Below is a small trained network, with its code and all its weights. Each question gives an input and a class and asks what happens when units are switched off, that is, made to give their printed mean instead of their output.

import numpy as np


def w(rows, s, z=0):
    codes = np.array(rows[::2]) - 128.0
    scale = np.full(codes.shape[1], s)
    scale[-1] = z or s
    return codes * scale


def norm(h):
    return h / np.sqrt((h * h).mean(-1, keepdims=True) + 1e-5)


def f(y):
    return np.maximum(y, 0)


def log_softmax(a):
    a = a - a.max(-1, keepdims=True)
    return a - np.log(np.exp(a).sum(-1, keepdims=True))


def net(x, mask):
    res = np.array(x, float).reshape(1, 3) / 4 @ E
    u = 0
    for l in range(2):
        y = f(norm(res) @ A[l][:, :-1].T + A[l][:, -1])
        res = res + np.where(mask[u : u + 8], y, B[l][:, -1]) @ B[l][:, :-1]
        u += 8
    return log_softmax(norm(res)[-1] @ U[:, :-1].T + U[:, -1])


A, B = {}, {}
E = w([
[34,157,57,183,71],'x0',
[60,124,234,80,133],'x1',
[153,253,157,131,143],'x2',
],0.0058)
A[0] = w([
[72,2,105,143,158,87],'L0N0',
[151,215,116,139,148,81],'L0N1',
[146,97,184,20,122,185],'L0N2',
[95,123,64,160,119,191],'L0N3',
[36,88,218,88,99,18],'L0N4',
[14,143,147,183,40,4],'L0N5',
[104,57,162,156,92,70],'L0N6',
[75,164,217,168,140,59],'L0N7',
],0.0094,0.0025)
B[0] = w([
[118,137,176,99,197,239],'L0N0',
[76,122,109,73,148,190],'L0N1',
[146,195,163,64,90,254],'L0N2',
[135,148,176,145,148,215],'L0N3',
[207,185,2,124,190,242],'L0N4',
[178,141,194,93,73,235],'L0N5',
[83,224,111,124,138,183],'L0N6',
[189,212,93,75,223,211],'L0N7',
],0.0081,0.0058)
A[1] = w([
[147,74,186,4,133,180],'L1N0',
[167,152,113,145,222,170],'L1N1',
[88,23,98,52,79,74],'L1N2',
[170,158,113,78,245,192],'L1N3',
[188,207,2,139,90,142],'L1N4',
[150,117,73,174,237,205],'L1N5',
[130,233,205,94,107,215],'L1N6',
[160,224,201,7,172,253],'L1N7',
],0.0056,0.0028)
B[1] = w([
[93,181,110,196,22,169],'L1N0',
[36,253,166,39,132,173],'L1N1',
[80,100,64,141,146,128],'L1N2',
[56,143,163,177,113,206],'L1N3',
[163,136,185,54,205,167],'L1N4',
[82,218,112,39,176,160],'L1N5',
[97,77,130,167,63,203],'L1N6',
[86,11,89,249,89,251],'L1N7',
],0.0058,0.014)
U = w([
[4,166,144,141,138,201],'0',
[135,233,127,40,197,197],'1',
[138,158,196,179,2,180],'2',
[71,108,106,134,106,119],'3',
[216,37,108,161,189,3],'4',
[219,25,158,64,175,54],'5',
[228,94,86,129,115,29],'6',
[212,34,120,76,143,45],'7',
],0.0094,0.0043)

Each question gives the input, the list of numbers given to net, and the class t.
The units are the neurons (one row each of A and B). Each row of codes is followed by its name. A weight is (code - 128) times the scale printed after its matrix; where a second scale follows, it is the last column's (A, B and U).
mask holds one flag per neuron, layer by layer. A switched-off neuron (its flag False) gives its mean, the last column of its row in B, instead of its output. The means were averaged over made-up inputs and are rounded, as every weight is.
A unit's drop is (log p(t) with every unit on - log p(t) with that unit switched off) / (log p(t) with every unit on - log p(t) with every unit switched off).
The circuit of an input: a set's keep is (log p(t) with only the set's units on - log p(t) with every unit switched off) / (log p(t) with every unit on - log p(t) with every unit switched off). Starting from the 12 units with the biggest drops (on a tie, the unit counted first), units are removed one at a time, each time the one whose removal leaves the highest keep (on an exact tie, the one counted first), for as long as the keep stays at least 0.8.
circuit, biggest first: the units of the circuit, biggest drop first
top k neurons: the k neurons with the biggest drops, biggest first
k most important neurons of layer l: the k neurons of layer l with the biggest drops, biggest first
drop when u is switched off: that unit's drop, to one decimal
input [2,7,0], class 1: circuit, biggest first => (L0N4)
input [6,-6,-2], class 1: circuit, biggest first => (L1N7 L1N4)
input [-3,-5,8], class 0: 3 most important neurons of layer 0 => (L0N4 L0N1 L0N7)
input [-2,0,7], class 0: circuit, biggest first => (L0N4 L0N1 L1N7)
input [-4,-3,7], class 0: top 4 neurons => (L0N5 L0N4 L0N2 L0N1)
input [7,4,-3], class 2: top 2 neurons => (L0N5 L1N5)
input [-1,-6,-4], class 1: top 3 neurons => (L0N2 L1N7 L0N5)
input [-4,-5,5], class 0: top 3 neurons => (L0N4 L0N1 L0N5)
input [1,7,1], class 1: top 2 neurons => (L0N4 L0N7)
input [3,-7,4], class 1: top 2 neurons => (L1N7 L0N2)
input [-5,-3,2], class 2: circuit, biggest first => (L0N4 L0N0)
input [-8,7,-1], class 2: top 4 neurons => (L0N2 L1N7 L1N0 L0N0)
input [-3,1,3], class 3: 4 most important neurons of layer 0 => (L0N5 L0N4 L0N1 L0N3)
input [5,7,6], class 1: circuit, biggest first => (L0N7)
input [-4,-5,6], class 0: top 4 neurons => (L0N4 L0N1 L0N5 L0N7)
input [-1,-5,8], class 0: 3 most important neurons of layer 0 => (L0N4 L0N1 L0N7)
input [0,8,0], class 1: 2 most important neurons of layer 0 => (L0N4 L0N7)
input [-8,-5,-6], class 2: top 3 neurons => (L0N4 L1N0 L0N7)
input [-7,-4,-8], class 0: top 2 neurons => (L0N5 L0N0)
input [8,3,-6], class 2: circuit, biggest first => (L0N5)
input [-5,3,3], class 2: 2 most important neurons of layer 1 => (L1N7 L1N5)
input [0,8,3], class 1: top 2 neurons => (L0N4 L0N7)
input [-7,-6,-6], class 2: 3 most important neurons of layer 0 => (L0N4 L0N7 L0N1)
input [-4,-7,8], class 0: top 2 neurons => (L0N4 L0N1)
input [6,2,0], class 2: drop when L0N5 is switched off => 1.4
input [-5,-1,1], class 2: drop when L0N2 is switched off => 0.1
input [2,-8,-6], class 1: drop when L1N5 is switched off => 0.1
input [-6,3,2], class 2: drop when L0N1 is switched off => 0.0
